[-1.44, -1.26, -1.60, 1.16, -0.47, 0.93, 0.84, 0.62, -0.59, -0.90, 0.51, -1.49, -0.02, -0.87, -0.47, -1.16, -0.28, 0.85, 2.62, -0.56, -0.11, -3.98, -0.01, 0.46, -0.43, 0.89, -0.60, -3.76, -0.65, 2.75, -0.06, 4.06]
M
[-1.58, -0.69, -0.27, 0.73, -0.17, 1.13, 0.19, 0.83, -1.67, -0.42, 0.50, -1.66, -0.20, -1.57, -0.05, -1.42, 0.55, 0.64, 5.30, 0.22, 0.28, 0.50, -0.62, 0.40, -0.38, 0.48, 0.25, -3.88, 0.09, 0.56, -3.66, 2.62]
T
[0.25, -1.47, -0.88, 1.49, -0.03, 0.43, 0.44, 2.39, 1.23, -0.97, 0.37, -1.84, -0.53, -0.47, -0.41, -1.37, 0.10, 0.36, 0.91, 0.93, 0.42, -2.59, 0.00, 0.25, 0.02, 0.67, -0.05, -2.21, -0.32, -0.36, -0.45, 0.65]
Q
[-1.54, -3.19, -1.18, 0.72, -0.44, -0.02, 0.74, -0.43, -0.81, -0.41, 0.44, -1.94, -0.33, -0.36, 0.55, -4.69, 0.35, 1.22, 6.14, 1.05, 0.53, -3.83, -0.83, 0.17, -0.74, 1.09, 0.69, -6.48, -0.38, 1.14, -2.00, 3.21]
U
[0.30, -0.36, -0.58, 1.00, -0.91, 0.40, 0.60, 2.16, 1.06, -0.19, -0.12, -1.49, -0.25, -0.72, -0.88, -0.59, 0.43, 1.05, 0.35, 0.21, -0.74, -2.58, 0.11, 0.63, -1.17, 0.58, -0.59, -1.04, 0.03, 0.47, -0.77, 1.40]
Q
[-0.38, -2.51, -0.42, 0.25, 0.23, -0.02, -0.05, -0.90, -0.61, -0.76, 1.22, -0.65, -0.03, 0.81, 0.43, -2.86, -0.40, -1.23, 2.34, -0.49, 0.42, -0.10, -0.15, 0.09, -1.19, 0.43, 0.81, -1.97, -1.02, -0.94, 2.44, -2.34]
M
[-0.81, -0.03, 0.46, 1.37, -1.00, -0.36, 0.39, 1.08, 0.00, -0.07, 0.14, -1.63, -0.75, -1.20, 0.32, 0.85, 0.63, 0.17, 0.59, -0.22, -0.30, -3.48, -0.36, 0.72, -0.42, 0.51, -0.68, -1.01, -0.58, 0.87, -1.92, 2.67]
K
[-1.82, -1.53, -0.11, 0.37, -0.50, 0.61, -0.17, -0.42, -0.15, -0.84, 1.03, -2.21, -0.71, -0.84, 0.29, -2.51, 0.58, 0.00, 3.58, 0.23, -0.06, -0.29, -0.07, 0.20, -0.92, 0.83, 0.02, -3.29, -0.12, -0.64, -2.54, 2.61]
K
[0.97, 1.51, 0.29, -0.47, -1.40, 1.58, 0.86, 2.42, 1.41, -0.27, -0.79, -1.94, 0.52, -2.24, -1.89, 0.72, -0.64, 2.13, 0.64, -0.08, -0.32, -0.97, 0.04, 0.79, 1.24, 0.69, -0.64, 0.21, 0.46, 5.39, -3.04, 5.38]
L
[0.31, -0.87, 0.67, 1.01, 0.20, 0.55, 0.20, 1.18, 0.16, -0.53, 0.81, -2.28, -0.07, -0.78, 0.02, -1.67, 0.07, -0.59, 1.46, 0.07, 0.09, 1.48, -0.51, 0.74, -1.28, 0.50, 0.72, -1.08, -0.80, -0.40, 0.04, -1.36]
K
[-0.61, -1.69, 1.63, -0.26, -0.12, 0.30, -0.06, -0.42, -0.43, -0.57, 1.54, -3.50, -0.77, -1.56, 1.01, -2.22, 0.26, -0.92, 4.61, -0.16, 0.03, 1.00, -0.60, 0.44, -1.40, 0.82, 1.00, -1.95, -0.98, 0.86, -2.60, -0.59]
K
[0.17, -1.83, 0.66, 0.88, -0.42, -1.36, 0.33, 1.63, 1.36, -0.12, 0.08, -2.14, -0.90, -0.21, -0.32, -1.93, 0.76, -0.19, 0.43, 1.67, 0.13, -3.79, -0.24, 0.31, -0.60, 0.45, -0.01, -1.93, -0.42, -2.46, -0.01, -2.22]
K
[-1.01, -1.84, -1.32, 1.66, -1.14, 0.44, 0.72, 0.46, -0.18, -0.49, 0.51, -1.28, 0.16, -0.26, -0.44, -2.84, 0.18, 0.08, 2.62, 0.00, 0.09, -3.24, -0.31, 0.69, -1.06, 0.77, 0.26, -4.55, -0.90, -0.23, 1.18, 1.13]
M
[-3.39, -1.37, -2.56, 2.56, -1.31, 0.61, 0.74, 0.41, -0.87, -0.91, 0.20, -0.92, -0.80, -0.83, -0.19, -2.75, 0.84, 0.55, 2.86, 0.00, -0.14, -5.13, 0.08, 0.51, -1.12, 0.79, -0.78, -6.60, -0.07, -0.69, -0.08, 5.45]
M
[-0.02, -0.84, 1.11, 0.93, -1.72, -1.34, -0.30, -0.13, 0.36, 0.06, 1.32, -2.54, -0.77, -0.70, 1.33, -2.89, 1.85, -1.22, 3.46, 0.01, -0.13, -0.48, -0.58, 0.94, -1.69, 0.37, 0.78, -1.92, -0.47, -2.51, -1.74, -1.90]
K
[-0.44, -0.57, -1.76, 0.89, -0.16, 0.48, 0.19, 0.94, 0.63, -0.44, -0.03, -0.81, -0.10, -0.02, -0.51, -2.56, 0.08, 0.57, 1.01, 0.58, -0.06, -0.05, 0.28, 0.09, -0.24, 0.10, 0.18, -2.52, 0.13, -1.13, -0.25, 0.94]
Q
[-1.62, -1.60, -1.65, 1.57, 0.18, 1.26, 0.72, 0.46, -1.73, -0.33, 0.74, -0.99, 0.37, -0.19, -0.45, -3.23, -0.50, 0.70, 4.27, -0.20, 0.61, -0.37, -0.69, 0.33, -0.84, 0.86, 0.82, -5.21, -0.63, 1.38, 0.80, 1.52]
U
[-1.36, -2.34, -1.26, 1.17, -1.50, -0.32, 0.78, -0.16, 0.25, -0.66, 0.96, -1.63, -0.72, -0.28, 0.34, -2.39, 0.68, -0.02, 2.88, -0.29, -0.07, -6.97, 0.10, 0.26, -0.68, 0.89, -0.39, -3.61, -0.51, 0.54, -0.26, 2.86]
M
[1.96, -0.12, 0.54, -0.02, -1.00, -0.25, 0.75, 2.93, 3.45, -0.08, -0.83, -2.42, 0.18, 0.01, -1.73, -3.36, -0.15, 1.93, -0.64, 2.26, -0.28, -0.45, 0.14, 0.75, -0.60, 1.02, 0.50, -1.21, 0.19, -0.23, -0.16, -1.09]
L
[1.04, 0.14, -0.35, 1.16, 0.43, 1.18, 0.14, 2.15, 0.29, 0.02, 0.05, -1.56, 0.62, -0.29, -0.78, -2.53, -0.54, 0.27, 1.12, 0.34, 0.36, 3.61, -0.31, 0.78, -0.50, 0.51, 1.32, -1.33, -0.34, 0.02, 0.46, -2.26]
Q
[-0.14, -1.71, 0.63, 0.69, -0.71, 0.00, 0.01, -0.11, 0.74, -0.47, 0.96, -2.67, -0.28, -0.30, 0.48, -5.78, 0.71, -0.23, 4.28, 1.07, 0.03, 2.32, -0.82, 0.60, -1.75, 0.86, 1.44, -4.15, -0.34, -2.35, -0.92, -2.03]
K
[-0.80, -2.06, -0.91, 0.15, 0.27, 1.21, 0.24, -0.32, -0.63, -1.05, 0.60, -1.30, 0.23, -0.07, -0.84, -3.17, -0.72, 0.26, 3.00, 0.20, 0.53, 0.40, -0.38, 0.07, -0.66, 1.05, 0.45, -3.75, -0.56, 1.46, 1.47, 0.67]
M
[-1.67, -1.40, 0.53, 0.27, 0.85, 1.43, -0.42, -0.91, -0.73, -0.89, 1.15, -1.80, -0.31, -1.12, -0.24, -2.99, -0.33, -0.49, 3.62, 0.36, 0.07, 4.40, -0.21, -0.43, -1.18, 0.63, 0.66, -3.51, -0.27, -1.12, -1.84, 0.63]
K
[-0.82, -0.80, 0.01, 0.46, 0.08, 1.16, 0.00, 0.67, -1.16, -0.41, 1.09, -2.02, -0.22, -1.20, 0.04, -2.50, 0.58, 0.29, 5.17, 0.29, 0.27, 2.23, -0.73, 0.43, -0.53, 0.40, 0.78, -3.56, -0.10, 0.19, -2.72, 0.16]
T
[-0.84, -0.34, -1.66, 1.35, -0.96, 0.18, 0.21, 1.47, 0.59, -0.41, 0.14, -0.79, -0.68, -0.40, -0.14, -0.55, 1.62, 0.60, 1.10, -0.06, 0.21, -3.95, 0.71, 0.42, -0.01, 0.14, -0.51, -1.96, 0.14, -1.08, -1.19, 2.72]
Q
[-0.83, -3.33, -1.17, 1.73, -0.93, -0.36, 0.73, 0.97, 1.14, -1.03, 1.08, -3.00, -0.78, 0.30, -0.03, -4.43, 0.58, 0.01, 3.69, 0.60, 0.32, -5.65, -0.09, 0.66, -1.03, 0.57, 0.29, -5.29, -0.66, -1.14, -0.19, 0.81]
M
[0.49, 0.59, -0.11, -0.63, -0.92, 1.13, 0.23, 0.64, 2.43, -0.69, -0.43, -1.26, 0.23, -0.56, -1.79, -2.58, -0.42, 1.64, 0.51, 1.25, -1.30, 2.56, 0.23, 0.23, 0.84, 0.93, 0.10, -1.80, 0.49, 0.97, -1.40, 2.52]
L
[-0.19, -0.30, -0.46, 1.37, 0.21, 1.19, 0.84, 2.31, -0.48, -0.61, 0.25, -2.52, 0.03, -1.02, -0.38, 0.18, -0.21, 0.14, 1.30, -1.15, 0.29, -0.42, -0.31, 0.78, -0.51, 0.24, -0.03, -0.89, -0.57, 1.57, -0.60, 1.07]
Q
[-0.18, -1.26, -0.93, 1.79, -1.12, -1.17, 1.02, 1.51, 0.54, -0.08, 0.35, -0.99, -0.77, -0.14, -0.11, 0.98, 0.44, -0.08, -1.36, -0.43, 0.16, -8.49, 0.30, 0.40, -0.89, 0.41, -0.98, -0.91, -0.73, 0.72, 2.04, 0.95]
M
[-0.49, -0.65, 0.03, 0.97, 0.32, 1.41, 0.24, 1.21, -0.20, -0.74, 0.57, -2.30, -0.33, -1.49, -0.56, -1.77, -0.21, 0.19, 2.89, 0.16, 0.28, 2.52, -0.36, 0.20, -0.58, 0.64, 0.41, -2.32, -0.48, 0.70, -1.88, 0.59]
Q
[-1.72, -1.95, -0.92, 0.96, -1.31, 0.14, 0.39, -0.52, -0.27, -0.79, 1.01, -1.91, 0.09, -0.58, -0.07, -4.14, 0.50, 0.26, 4.94, 0.28, -0.19, -1.78, -0.52, 0.48, -0.67, 1.01, 0.33, -5.38, -0.49, -0.15, -0.79, 2.04]
M
[1.03, -0.51, 0.06, -0.92, -0.83, 0.59, -0.01, -0.35, 2.06, -0.29, -0.30, -0.99, 0.81, 0.12, -1.26, -4.29, -0.68, 1.75, 1.54, 1.48, -0.28, 2.41, -0.18, 0.23, 0.58, 1.06, 1.09, -2.28, 0.64, 0.28, -0.53, 0.46]
L
[-2.12, -2.64, -2.15, 0.23, -1.45, -0.55, -0.20, -1.58, 0.42, -0.91, 1.15, -0.03, -0.76, 0.44, 0.35, -3.15, 1.02, -0.29, 2.80, 0.37, -0.31, -5.43, 0.21, -0.21, 0.19, 0.70, -0.60, -4.45, 0.16, -2.24, 0.14, 2.33]
M
[-1.89, -1.93, -1.53, 2.23, -1.09, 0.27, 0.62, 0.92, -0.25, -1.32, 0.68, -2.21, -0.02, -0.60, -0.89, -3.73, 0.61, 0.69, 3.13, 0.61, 0.33, -4.79, -0.19, 0.51, -1.06, 1.21, -0.06, -6.17, 0.06, -0.82, 0.09, 2.86]
M
[-1.34, -2.56, -1.10, 0.70, -0.21, -0.25, 0.68, 0.46, -0.85, -0.38, 0.64, -1.58, -0.78, -0.70, 1.00, -0.92, 0.38, 0.57, 4.40, -0.30, 0.34, -6.35, -0.19, -0.02, -0.07, 0.59, -0.25, -3.59, -0.56, 2.18, -2.03, 3.20]
U

[-0.59, -0.49, 0.61, -0.16, 0.71, 0.82, 0.27, -0.04, 1.07, 0.00, 0.55, 0.56, -0.65, 0.06, -0.67, 1.01, -0.20, -0.37, -0.32, -1.54, -0.27, 0.40, 0.90, -0.73, -0.34, 1.69, -0.81, 0.35, -0.60, -0.26, -1.23, 0.99]
sm
[-0.39, -1.14, 0.36, 0.53, 0.22, 1.62, 0.44, -0.25, 1.14, -0.61, -0.28, 0.31, -0.75, 1.04, -1.00, 1.23, -0.70, -0.66, -1.47, -0.62, -0.37, 0.17, 0.91, -0.48, -0.33, 2.71, -2.10, 0.30, -0.50, 0.24, -0.46, 1.11]
Hf
[-1.62, -0.42, -0.82, -1.46, 0.37, -0.64, -0.59, 0.20, 0.92, -1.02, -1.15, 0.16, -0.10, 1.94, -1.14, -1.49, -0.18, -0.19, -1.10, -0.23, 1.05, 0.58, -1.08, 1.04, -0.17, 0.84, 0.83, -0.06, 0.37, 0.95, 1.00, 0.08]
jc
[-1.62, -1.31, -0.04, -0.04, 1.27, 2.15, 0.52, -0.04, 1.31, -0.43, -0.09, -0.16, -0.88, 1.26, -1.47, 2.01, -0.84, -0.46, -1.58, -0.64, -0.86, 0.95, 0.90, -0.37, -0.83, 3.44, -1.61, 0.69, -0.89, 0.42, -0.60, 1.42]
sm
[-0.14, 0.08, -0.68, -1.16, -0.07, -0.60, -0.78, -0.08, 0.23, -1.18, -1.20, 0.34, 0.39, 0.86, -0.55, -0.76, 0.22, -0.29, -0.19, 0.33, 0.14, 0.53, -0.70, 1.18, 0.45, 0.20, 1.11, -0.09, 1.38, 0.40, 0.43, 0.35]
mq
[-1.33, -0.54, -0.40, -0.44, 1.21, 0.84, 0.35, -0.37, 0.72, 0.10, 0.59, 0.26, -0.48, 0.34, -0.87, 0.63, -2.18, -0.15, -0.37, -1.56, -0.31, -0.55, 0.64, -0.48, -0.36, 3.47, -1.69, 0.78, -0.40, -0.22, -0.61, 1.09]
sm
[-0.77, 0.08, 0.15, -1.69, 0.90, -1.01, -0.36, -0.26, 1.20, -1.55, -1.44, 0.45, 1.62, 1.47, -1.08, -1.59, 0.06, -0.14, -0.59, 0.25, 0.22, 0.35, -1.04, 0.90, 0.81, 0.52, 0.99, -0.07, 0.86, 0.93, 0.85, -0.72]
hc
[-1.53, -0.63, -0.13, -0.34, 1.63, 1.29, 1.09, 0.50, 2.14, -0.86, -0.47, 0.71, -0.74, 0.97, -1.09, 0.50, -0.56, -0.67, -1.73, -1.90, -0.85, 0.78, 1.29, -0.90, -0.27, 4.39, -0.94, 0.97, -0.72, 0.34, -0.88, 1.98]
Bh
[-0.46, 0.13, -0.27, -0.99, 0.08, -0.04, -0.37, 0.19, 0.41, -0.57, -1.04, 1.03, -1.24, 1.67, -0.61, -0.86, 0.11, -0.25, -0.63, 0.35, 0.09, 0.39, -1.07, 1.01, 0.27, 0.30, 0.85, 0.52, 0.40, 0.21, 0.61, 0.36]
mq
[-1.72, -1.57, -0.13, 0.22, 1.23, 1.85, 0.36, -0.37, 2.40, -0.58, -0.39, 0.51, -0.70, 1.10, -1.90, 1.21, -0.75, -0.97, -2.28, -0.74, -2.73, 0.32, 1.22, -0.75, 0.07, 3.71, -1.97, 1.01, -0.03, 0.83, -0.05, 1.02]
Hf
[-1.25, -0.44, -0.32, -1.50, 0.01, -0.42, -1.35, -0.07, 0.89, -1.47, -1.85, 0.25, 0.30, 2.18, -1.84, -0.51, -0.31, -0.83, -1.64, 0.47, 0.04, 0.68, -0.77, 1.23, 0.37, 1.30, 0.93, 1.18, 0.73, 0.54, 1.15, 0.02]
jc
